Here is a tiny trained network, its code and every weight. The questions are about switching its units off for an input and a class, where a switched-off unit gives its printed mean instead of its output.

import numpy as np


def w(rows, s, z=0):
    codes = np.array(rows[::2]) - 128.0
    scale = np.full(codes.shape[1], s)
    scale[-1] = z or s
    return codes * scale


def f(y):
    return np.maximum(y, 0)


def log_softmax(a):
    a = a - a.max(-1, keepdims=True)
    return a - np.log(np.exp(a).sum(-1, keepdims=True))


def net(x, mask):
    res = np.array(x, float).reshape(1, 7) / 4 @ E
    y = f(res @ A[0][:, :-1].T + A[0][:, -1])
    res = res + np.where(mask, y, B[0][:, -1]) @ B[0][:, :-1]
    return log_softmax(res[-1] @ U[:, :-1].T + U[:, -1])


A, B = {}, {}
E = w([
[37,220,69,164,86,242,72,200,193,148,252],'x0',
[28,38,42,154,88,72,159,226,228,137,7],'x1',
[136,209,218,31,60,208,165,134,232,14,29],'x2',
[126,126,127,124,133,123,129,123,128,121,128],'x3',
[82,45,153,236,216,221,79,59,148,36,95],'x4',
[182,62,226,190,14,31,22,194,174,69,202],'x5',
[230,192,102,216,231,78,238,235,174,52,168],'x6',
],0.0043)
A[0] = w([
[213,162,128,197,201,86,209,205,165,54,160,49],'N1',
[146,202,90,44,65,62,184,185,128,201,148,70],'N2',
[162,90,211,178,46,61,48,187,159,88,183,16],'N3',
[200,198,197,112,160,169,109,64,63,116,209,76],'N4',
[150,210,88,37,56,55,192,193,129,207,150,62],'N5',
[49,53,28,173,100,88,183,213,229,136,39,53],'N6',
[216,211,206,110,167,178,106,50,53,115,224,57],'N7',
[90,68,144,220,199,203,93,75,150,45,104,67],'N8',
[83,67,144,225,208,213,93,69,153,36,101,50],'N9',
[202,204,198,111,162,175,109,61,62,115,213,70],'N10',
[200,199,198,112,160,170,109,63,62,115,210,74],'N11',
[181,153,129,179,176,99,184,179,157,72,149,87],'N12',
[131,187,195,53,77,188,155,136,200,42,70,70],'N13',
[224,24,199,58,184,2,187,32,46,123,4,148],'N14',
[106,166,81,100,175,168,178,104,105,159,97,4],'N15',
[219,164,128,199,206,83,214,207,167,52,161,34],'N16',
[73,66,175,64,48,145,36,65,106,165,112,18],'N17',
[131,192,204,45,68,196,156,137,211,30,61,37],'N18',
[91,71,143,217,196,200,95,78,149,47,105,73],'N19',
[73,66,175,64,46,146,35,68,108,165,112,13],'N20',
[103,167,81,98,175,170,178,100,103,162,97,48],'N21',
[121,59,26,217,181,82,81,126,35,231,210,45],'N22',
[43,220,53,153,99,243,64,178,174,163,233,99],'N23',
[90,181,68,92,197,187,195,88,94,170,90,2],'N24',
[112,157,91,105,165,159,170,110,111,151,99,9],'N25',
[157,93,206,174,54,67,52,179,156,91,181,30],'N26',
[131,187,197,53,76,190,154,136,202,39,70,63],'N27',
[152,92,207,173,51,71,48,175,157,89,179,43],'N28',
[98,172,76,97,180,174,183,99,101,164,96,27],'N29',
[98,80,140,207,183,191,100,86,146,56,107,78],'N30',
[186,155,129,182,180,97,188,184,159,69,151,82],'N31',
[149,95,203,169,60,79,56,167,155,89,173,56],'N32',
],0.0048,0.0031)
B[0] = w([
[53,202,89,143,70,191,92,57,54,206,66,195],'N1',
[202,114,173,52,109,127,92,175,69,157,139,184],'N2',
[189,90,57,49,218,186,235,55,164,90,112,181],'N3',
[49,56,103,113,118,77,98,187,174,99,61,195],'N4',
[220,108,191,32,104,128,81,190,47,168,142,189],'N5',
[29,43,106,111,120,65,68,200,177,80,53,221],'N6',
[41,48,99,109,118,73,98,193,176,99,54,206],'N7',
[207,122,181,37,104,108,102,187,63,180,144,199],'N8',
[210,120,182,40,106,108,105,186,59,183,145,203],'N9',
[56,61,108,112,117,80,101,183,167,103,67,198],'N10',
[49,58,104,113,118,78,100,186,172,100,62,196],'N11',
[81,176,108,137,85,171,100,86,79,177,91,177],'N12',
[109,108,160,196,211,44,145,89,124,203,187,201],'N13',
[100,136,201,237,2,231,238,191,192,61,231,254],'N14',
[167,104,87,83,178,163,187,84,157,93,121,159],'N15',
[52,202,88,143,68,194,93,53,53,206,64,196],'N16',
[69,228,79,162,82,198,91,55,50,196,64,191],'N17',
[101,99,164,208,230,26,152,78,121,222,198,206],'N18',
[197,124,172,49,106,112,105,179,72,171,142,197],'N19',
[68,228,77,162,82,199,90,53,49,198,62,190],'N20',
[175,98,87,79,179,159,183,89,164,83,122,171],'N21',
[100,119,177,215,226,27,160,77,143,216,197,234],'N22',
[118,102,191,202,27,205,244,177,175,72,198,238],'N23',
[190,89,68,66,197,169,204,67,176,72,121,181],'N24',
[152,111,99,95,169,155,172,97,149,105,119,149],'N25',
[175,98,72,59,205,179,216,69,158,97,113,178],'N26',
[110,109,158,195,209,46,147,90,124,201,185,201],'N27',
[171,98,70,58,204,176,211,71,158,95,105,180],'N28',
[178,97,81,76,183,164,188,81,165,82,121,171],'N29',
[192,124,167,56,108,112,108,174,78,168,141,187],'N30',
[74,183,103,139,81,176,96,79,71,185,84,180],'N31',
[166,101,73,62,200,172,203,75,155,98,103,176],'N32',
],0.0053,0.0062)
U = w([
[195,115,50,70,197,175,173,62,164,73,109,94],'0',
[75,203,91,160,75,184,86,63,70,177,67,98],'1',
[115,121,164,207,210,13,130,92,132,192,211,104],'2',
[52,77,100,118,113,60,83,225,179,71,44,113],'3',
[254,134,187,50,97,119,92,205,66,160,154,113],'4',
[120,132,182,213,33,212,188,174,176,58,218,126],'5',
[140,136,131,134,131,122,113,127,136,107,134,255],'6',
[197,202,108,181,120,98,9,118,164,4,150,104],'7',
],0.0084,0.0094)

Each question gives the input, the list of numbers given to net, and the class t.
The units are the neurons (one row each of A and B). Each row of codes is followed by its name. A weight is (code - 128) times the scale printed after its matrix; where a second scale follows, it is the last column's (A, B and U).
mask holds one flag per neuron, in row order. A switched-off neuron (its flag False) gives its mean, the last column of its row in B, instead of its output. The means were averaged over made-up inputs and are rounded, as every weight is.
A unit's drop is (log p(t) with every unit on - log p(t) with that unit switched off) / (log p(t) with every unit on - log p(t) with every unit switched off).
The circuit of an input: a set's keep is (log p(t) with only the set's units on - log p(t) with every unit switched off) / (log p(t) with every unit on - log p(t) with every unit switched off). Starting from the 12 units with the biggest drops (on a tie, the unit counted first), units are removed one at a time, each time the one whose removal leaves the highest keep (on an exact tie, the one counted first), for as long as the keep stays at least 0.8.
circuit, biggest first: the units of the circuit, biggest drop first
unit that matters most: the unit with the biggest drop
k most important neurons: the k neurons with the biggest drops, biggest first
drop of u: that unit's drop, to one decimal
input [-4,5,-4,3,-1,-6,0], class 0: unit that matters most -> N24
input [-8,-6,0,-4,8,-7,-7], class 4: circuit, biggest first -> (N9, N8)
input [-3,-3,-2,3,-7,2,7], class 1: circuit, biggest first -> (N16, N1)
input [6,2,5,0,-3,-7,-6], class 0: circuit, biggest first -> (N24, N29)
input [3,-1,-2,-1,-4,0,1], class 4: circuit, biggest first -> (N5, N2)
input [4,-7,1,-2,8,-7,-7], class 4: 4 most important neurons -> (N9, N8, N19, N30)
input [-4,5,-6,-3,-7,-7,-1], class 0: 3 most important neurons -> (N24, N29, N21)
input [6,-1,3,3,-2,-6,-1], class 0: 4 most important neurons -> (N14, N24, N29, N21)
input [-3,7,0,-4,-3,7,7], class 0: 4 most important neurons -> (N3, N26, N28, N32)
input [-5,-6,3,-7,-2,6,7], class 1: 4 most important neurons -> (N16, N1, N31, N12)
input [8,5,-5,0,-8,-5,-2], class 4: 3 most important neurons -> (N5, N2, N14)
input [-2,2,-4,5,-8,-6,-1], class 4: 2 most important neurons -> (N5, N2)
input [2,3,7,6,7,2,-8], class 1: 2 most important neurons -> (N20, N17)
input [-5,3,1,-8,-6,5,-8], class 1: circuit, biggest first -> (N20)
input [4,-2,-3,-1,-8,0,-3], class 4: 3 most important neurons -> (N5, N2, N14)
input [-6,3,2,7,5,7,2], class 0: drop of N32 -> 0.2
input [0,2,4,-3,7,2,2], class 4: drop of N9 -> 0.1
input [7,6,7,-5,2,-1,-2], class 2: drop of N18 -> 0.4
input [6,-8,-7,5,7,2,6], class 3: drop of N18 -> 0.1
input [8,3,-7,7,3,-8,6], class 0: circuit, biggest first -> (N24)
